Here is a tiny trained network, its code and every weight. The questions are about switching its units off for an input and a class, where a switched-off unit gives its printed mean instead of its output.

import numpy as np


def w(rows, s, z=0):
    codes = np.array(rows[::2]) - 128.0
    scale = np.full(codes.shape[1], s)
    scale[-1] = z or s
    return codes * scale


def norm(h):
    return h / np.sqrt((h * h).mean(-1, keepdims=True) + 1e-5)


def f(y):
    return np.maximum(y, 0)


def log_softmax(a):
    a = a - a.max(-1, keepdims=True)
    return a - np.log(np.exp(a).sum(-1, keepdims=True))


def net(x, mask):
    res = np.array(x, float).reshape(1, 3) / 4 @ E
    u = 0
    for l in range(2):
        y = f(norm(res) @ A[l][:, :-1].T + A[l][:, -1])
        res = res + np.where(mask[u : u + 14], y, B[l][:, -1]) @ B[l][:, :-1]
        u += 14
    return log_softmax(norm(res)[-1] @ U[:, :-1].T + U[:, -1])


A, B = {}, {}
E = w([
[138,2,185,160,76],'x0',
[123,48,171,106,199],'x1',
[246,190,135,177,50],'x2',
],0.0079)
A[0] = w([
[238,121,116,189,46,102],'L0N1',
[254,107,184,158,142,122],'L0N2',
[148,182,133,83,186,89],'L0N3',
[170,192,56,64,176,152],'L0N4',
[38,163,163,141,150,33],'L0N5',
[4,142,75,52,166,28],'L0N6',
[251,227,163,118,138,116],'L0N7',
[150,209,92,204,194,249],'L0N8',
[57,193,42,120,198,50],'L0N9',
[188,189,79,239,42,161],'L0N10',
[32,93,17,26,173,80],'L0N11',
[199,169,89,30,173,92],'L0N12',
[43,214,106,173,105,137],'L0N13',
[141,129,82,131,62,110],'L0N14',
],0.0073,0.0017)
B[0] = w([
[85,105,195,87,131,235],'L0N1',
[99,119,42,180,138,213],'L0N2',
[147,107,133,129,81,173],'L0N3',
[147,1,162,77,111,205],'L0N4',
[72,210,94,170,105,162],'L0N5',
[45,185,117,134,135,217],'L0N6',
[134,115,102,138,220,229],'L0N7',
[219,115,144,73,80,208],'L0N8',
[94,90,172,157,106,212],'L0N9',
[170,92,96,81,152,253],'L0N10',
[96,160,162,199,207,228],'L0N11',
[193,190,101,123,87,179],'L0N12',
[133,206,123,97,153,193],'L0N13',
[113,166,152,81,126,168],'L0N14',
],0.007,0.0063)
A[1] = w([
[125,120,136,107,60,86],'L1N1',
[72,103,166,121,185,198],'L1N2',
[178,102,138,118,134,113],'L1N3',
[137,101,114,152,130,130],'L1N4',
[125,101,196,68,137,252],'L1N5',
[86,142,162,161,113,104],'L1N6',
[160,152,112,93,119,94],'L1N7',
[135,77,171,154,156,140],'L1N8',
[151,107,146,108,69,93],'L1N9',
[137,103,103,128,100,127],'L1N10',
[64,140,113,151,123,176],'L1N11',
[101,83,188,133,147,176],'L1N12',
[92,150,97,119,108,135],'L1N13',
[118,127,131,91,3,141],'L1N14',
],0.014,0.002)
B[1] = w([
[153,122,164,81,72,157],'L1N1',
[203,140,155,161,92,254],'L1N2',
[20,214,112,85,173,205],'L1N3',
[122,16,107,188,122,163],'L1N4',
[152,150,121,117,55,220],'L1N5',
[104,103,115,176,219,175],'L1N6',
[223,185,128,121,233,187],'L1N7',
[169,123,168,188,69,217],'L1N8',
[95,135,124,155,201,183],'L1N9',
[94,181,200,147,61,161],'L1N10',
[65,248,205,202,119,196],'L1N11',
[189,153,91,99,58,232],'L1N12',
[84,92,254,146,209,157],'L1N13',
[70,137,56,62,184,184],'L1N14',
],0.006,0.0079)
U = w([
[98,50,82,130,164,2],'0',
[38,203,254,221,209,177],'1',
[243,191,112,12,216,193],'2',
[143,40,85,166,234,66],'3',
[86,66,123,16,38,78],'4',
[237,33,238,221,37,184],'5',
],0.0096,0.0057)

Each question gives the input, the list of numbers given to net, and the class t.
The units are the neurons (one row each of A and B). Each row of codes is followed by its name. A weight is (code - 128) times the scale printed after its matrix; where a second scale follows, it is the last column's (A, B and U).
mask holds one flag per neuron, layer by layer. A switched-off neuron (its flag False) gives its mean, the last column of its row in B, instead of its output. The means were averaged over made-up inputs and are rounded, as every weight is.
A unit's drop is (log p(t) with every unit on - log p(t) with that unit switched off) / (log p(t) with every unit on - log p(t) with every unit switched off).
unit that matters most: the unit with the biggest drop
top k neurons: the k neurons with the biggest drops, biggest first
k most important neurons of layer l: the k neurons of layer l with the biggest drops, biggest first
drop when u is switched off: that unit's drop, to one decimal
input [2,-6,-2], class 2: top 3 neurons	[L0N10 L0N11 L0N2]
input [8,-7,6], class 4: top 2 neurons	[L1N14 L0N1]
input [7,-2,-8], class 5: 3 most important neurons of layer 1	[L1N2 L1N3 L1N12]
input [4,-2,7], class 2: 2 most important neurons of layer 1	[L1N3 L1N11]
input [3,-1,2], class 4: unit that matters most	L0N11
input [3,-2,0], class 4: top 3 neurons	[L0N11 L0N7 L1N14]
input [1,2,7], class 2: top 2 neurons	[L0N10 L1N3]
input [7,-3,2], class 4: 2 most important neurons of layer 1	[L1N14 L1N2]
input [7,1,-8], class 5: 3 most important neurons of layer 1	[L1N2 L1N12 L1N3]
input [8,-6,2], class 4: drop when L1N14 is switched off	0.3
input [4,-3,-3], class 5: drop when L0N12 is switched off	0.4
input [7,-6,3], class 4: drop when L1N14 is switched off	0.2
